Here is a tiny trained network, its code and every weight. The questions are about switching its units off for an input and a class, where a switched-off unit gives its printed mean instead of its output.

import numpy as np


def w(rows, s, z=0):
    codes = np.array(rows[::2]) - 128.0
    scale = np.full(codes.shape[1], s)
    scale[-1] = z or s
    return codes * scale


def norm(h):
    return h / np.sqrt((h * h).mean(-1, keepdims=True) + 1e-5)


def f(y):
    return y / 2 * (1 + np.tanh(0.7978845608 * (y + 0.044715 * y**3)))


def log_softmax(a):
    a = a - a.max(-1, keepdims=True)
    return a - np.log(np.exp(a).sum(-1, keepdims=True))


def net(x, mask):
    res = np.array(x, float).reshape(1, 6) / 4 @ E
    u = 0
    for l in range(3):
        y = f(norm(res) @ A[l][:, :-1].T + A[l][:, -1])
        res = res + np.where(mask[u : u + 5], y, B[l][:, -1]) @ B[l][:, :-1]
        u += 5
    return log_softmax(norm(res)[-1] @ U[:, :-1].T + U[:, -1])


A, B = {}, {}
E = w([
[111,98,187],'x0',
[131,136,130],'x1',
[133,126,124],'x2',
[255,134,169],'x3',
[129,129,128],'x4',
[129,127,127],'x5',
],0.0071)
A[0] = w([
[103,61,133,142],'0.n0',
[146,195,111,159],'0.n1',
[133,85,63,145],'0.n2',
[90,11,254,13],'0.n3',
[188,141,140,253],'0.n4',
],0.0086,0.0019)
B[0] = w([
[145,175,172,159],'0.n0',
[86,96,148,151],'0.n1',
[109,232,200,145],'0.n2',
[164,243,151,254],'0.n3',
[4,35,143,205],'0.n4',
],0.0048,0.0039)
A[1] = w([
[152,57,159,67],'1.n0',
[151,120,31,1],'1.n1',
[218,118,179,171],'1.n2',
[155,190,82,80],'1.n3',
[189,118,1,120],'1.n4',
],0.0081,0.0021)
B[1] = w([
[99,104,119,145],'1.n0',
[150,168,126,127],'1.n1',
[62,127,28,253],'1.n2',
[156,146,156,138],'1.n3',
[112,254,139,175],'1.n4',
],0.0064,0.0027)
A[2] = w([
[135,75,255,107],'2.n0',
[137,226,111,228],'2.n1',
[56,71,41,255],'2.n2',
[234,106,100,131],'2.n3',
[225,99,107,83],'2.n4',
],0.0086,0.0025)
B[2] = w([
[188,181,101,159],'2.n0',
[168,85,187,237],'2.n1',
[167,80,158,253],'2.n2',
[28,114,56,125],'2.n3',
[2,110,99,119],'2.n4',
],0.0083,0.0054)
U = w([
[197,111,144,255],'0',
[2,72,33,80],'1',
[236,244,123,79],'2',
[214,100,157,69],'3',
],0.0071,0.0031)

Each question gives the input, the list of numbers given to net, and the class t.
The units are the neurons (one row each of A and B). Each row of codes is followed by its name. A weight is (code - 128) times the scale printed after its matrix; where a second scale follows, it is the last column's (A, B and U).
mask holds one flag per neuron, layer by layer. A switched-off neuron (its flag False) gives its mean, the last column of its row in B, instead of its output. The means were averaged over made-up inputs and are rounded, as every weight is.
A unit's drop is (log p(t) with every unit on - log p(t) with that unit switched off) / (log p(t) with every unit on - log p(t) with every unit switched off).
The circuit of an input: a set's keep is (log p(t) with only the set's units on - log p(t) with every unit switched off) / (log p(t) with every unit on - log p(t) with every unit switched off). Starting from the 12 units with the biggest drops (on a tie, the unit counted first), units are removed one at a time, each time the one whose removal leaves the highest keep (on an exact tie, the one counted first), for as long as the keep stays at least 0.8.
circuit, biggest first: the units of the circuit, biggest drop first
most important unit: the unit with the biggest drop
k most important neurons: the k neurons with the biggest drops, biggest first
top k neurons in layer l: the k neurons of layer l with the biggest drops, biggest first
drop of u: that unit's drop, to one decimal
input [8,-2,4,5,-1,-8], class 2: most important unit => 2.n0
input [-6,-5,7,6,-5,6], class 1: circuit, biggest first => 2.n3, 2.n4
input [-2,0,8,-6,-4,7], class 3: 3 most important neurons => 2.n2, 1.n2, 0.n4
input [8,4,5,-6,-2,-6], class 2: 3 most important neurons => 1.n2, 0.n3, 0.n4
input [7,-6,-2,3,1,3], class 2: circuit, biggest first => 2.n0, 2.n2
input [0,-4,5,-5,1,-8], class 3: circuit, biggest first => 2.n2, 1.n2
input [7,-3,-1,4,2,-3], class 2: circuit, biggest first => 2.n0, 2.n2, 1.n2
input [8,-1,2,8,6,7], class 1: 3 most important neurons => 1.n2, 2.n3, 2.n4
input [5,-1,2,-4,1,-1], class 2: 2 most important neurons => 1.n2, 0.n4
input [8,7,-1,-6,6,1], class 2: circuit, biggest first => 1.n2, 0.n3, 0.n4, 2.n0
input [8,-1,-6,2,4,0], class 2: 2 most important neurons => 2.n0, 2.n2
input [-6,-4,-8,-5,7,-7], class 0: 3 most important neurons => 1.n2, 2.n1, 0.n4
input [-5,-1,-5,-5,5,-7], class 3: 3 most important neurons => 1.n2, 2.n2, 0.n4
input [-6,6,-3,-6,4,-7], class 3: 2 most important neurons => 1.n2, 2.n1
input [8,0,-1,-5,-6,-5], class 2: 2 most important neurons => 1.n2, 0.n3
input [-5,0,3,-4,1,-5], class 2: most important unit => 0.n4
input [-3,0,0,-5,-7,-5], class 0: top 3 neurons in layer 2 => 2.n2, 2.n3, 2.n4
input [-6,-2,-2,6,1,1], class 1: 4 most important neurons => 2.n3, 2.n4, 0.n3, 2.n0
input [1,5,0,-4,2,5], class 3: 2 most important neurons => 2.n2, 0.n4
input [-2,-1,-4,5,-4,-4], class 1: most important neuron => 2.n1
input [8,7,8,5,1,-2], class 2: 2 most important neurons => 2.n0, 0.n4
input [1,-1,-1,3,1,0], class 1: top 2 neurons in layer 1 => 1.n2, 1.n4
input [2,-2,-4,6,3,1], class 1: drop of 0.n3 => -0.1
input [-1,-2,-2,-3,5,7], class 3: drop of 2.n2 => 0.1
input [2,-8,8,8,2,-1], class 1: drop of 2.n0 => 0.0
